Below is a small trained network, with its code and all its weights. Each question gives an input and a class and asks what happens when units are switched off, that is, made to give their printed mean instead of their output.

import numpy as np


def w(rows, s, z=0):
    codes = np.array(rows[::2]) - 128.0
    scale = np.full(codes.shape[1], s)
    scale[-1] = z or s
    return codes * scale


def norm(h):
    return h / np.sqrt((h * h).mean(-1, keepdims=True) + 1e-5)


def f(y):
    return y / 2 * (1 + np.tanh(0.7978845608 * (y + 0.044715 * y**3)))


def log_softmax(a):
    a = a - a.max(-1, keepdims=True)
    return a - np.log(np.exp(a).sum(-1, keepdims=True))


def net(x, mask):
    res = np.array(x, float).reshape(1, 4) / 4 @ E
    u = 0
    for l in range(3):
        y = f(norm(res) @ A[l][:, :-1].T + A[l][:, -1])
        res = res + np.where(mask[u : u + 4], y, B[l][:, -1]) @ B[l][:, :-1]
        u += 4
    return log_softmax(norm(res)[-1] @ U[:, :-1].T + U[:, -1])


A, B = {}, {}
E = w([
[153,138,126,170,119,118],'x0',
[1,195,102,144,67,100],'x1',
[151,192,177,130,148,235],'x2',
[107,128,108,82,127,151],'x3',
],0.0055)
A[0] = w([
[136,4,240,162,131,198,198],'0.n1',
[205,19,65,203,78,164,225],'0.n2',
[245,12,172,117,38,51,242],'0.n3',
[60,83,110,139,95,23,251],'0.n4',
],0.0043,0.0018)
B[0] = w([
[146,194,54,91,135,206,193],'0.n1',
[47,122,75,50,169,218,200],'0.n2',
[59,116,97,2,215,144,253],'0.n3',
[25,85,161,197,92,112,248],'0.n4',
],0.0055,0.0034)
A[1] = w([
[138,249,214,165,86,138,89],'1.n1',
[254,137,105,132,132,132,255],'1.n2',
[141,239,137,129,28,126,80],'1.n3',
[177,227,86,120,140,208,73],'1.n4',
],0.0059,0.0027)
B[1] = w([
[133,99,70,135,255,81,232],'1.n1',
[116,176,98,161,113,208,205],'1.n2',
[132,61,72,127,183,58,194],'1.n3',
[195,119,176,89,114,197,253],'1.n4',
],0.0079,0.0029)
A[2] = w([
[103,57,66,66,216,138,171],'2.n1',
[179,174,86,254,182,135,250],'2.n2',
[100,134,97,107,154,181,225],'2.n3',
[114,85,10,8,139,156,213],'2.n4',
],0.007,0.002)
B[2] = w([
[147,195,222,152,159,74,250],'2.n1',
[26,196,202,3,128,60,170],'2.n2',
[112,149,194,72,197,68,194],'2.n3',
[80,189,136,187,166,28,254],'2.n4',
],0.0058,0.007)
U = w([
[66,192,182,97,197,54,253],'0',
[196,94,56,199,79,204,3],'1',
[147,110,104,156,90,136,3],'2',
[43,97,93,165,66,77,253],'3',
[126,208,141,68,153,255,218],'4',
[207,69,81,174,74,149,3],'5',
[158,92,83,159,73,159,3],'6',
],0.0079,0.0031)

Each question gives the input, the list of numbers given to net, and the class t.
The units are the neurons (one row each of A and B). Each row of codes is followed by its name. A weight is (code - 128) times the scale printed after its matrix; where a second scale follows, it is the last column's (A, B and U).
mask holds one flag per neuron, layer by layer. A switched-off neuron (its flag False) gives its mean, the last column of its row in B, instead of its output. The means were averaged over made-up inputs and are rounded, as every weight is.
A unit's drop is (log p(t) with every unit on - log p(t) with that unit switched off) / (log p(t) with every unit on - log p(t) with every unit switched off).
The circuit of an input: a set's keep is (log p(t) with only the set's units on - log p(t) with every unit switched off) / (log p(t) with every unit on - log p(t) with every unit switched off). Starting from all 12 units, units are removed one at a time, each time the one whose removal leaves the highest keep (on an exact tie, the one counted first), for as long as the keep stays at least 0.8.
units of the circuit, in order: the units of the circuit, biggest drop first
unit that matters most: the unit with the biggest drop
top k neurons: the k neurons with the biggest drops, biggest first
top k neurons in layer l: the k neurons of layer l with the biggest drops, biggest first
drop when u is switched off: that unit's drop, to one decimal
input [-7,-4,1,-5], class 4: units of the circuit, in order -> 0.n1, 0.n4, 1.n2
input [5,6,0,-6], class 3: unit that matters most -> 2.n1
input [-6,0,2,-7], class 4: top 2 neurons in layer 1 -> 1.n4, 1.n2
input [5,0,3,0], class 4: top 4 neurons -> 0.n4, 1.n4, 1.n2, 2.n4
input [8,2,-6,6], class 3: top 2 neurons -> 0.n4, 1.n1
input [4,6,0,-3], class 3: top 3 neurons in layer 2 -> 2.n1, 2.n3, 2.n4
input [3,-5,2,-1], class 4: top 2 neurons in layer 0 -> 0.n1, 0.n4
input [-7,2,-6,-8], class 3: drop when 0.n4 is switched off -> 0.3
input [-5,5,0,-1], class 3: drop when 2.n4 is switched off -> 0.1
input [2,6,0,0], class 3: drop when 0.n4 is switched off -> 0.2
input [8,-1,2,0], class 4: drop when 1.n2 is switched off -> 0.0
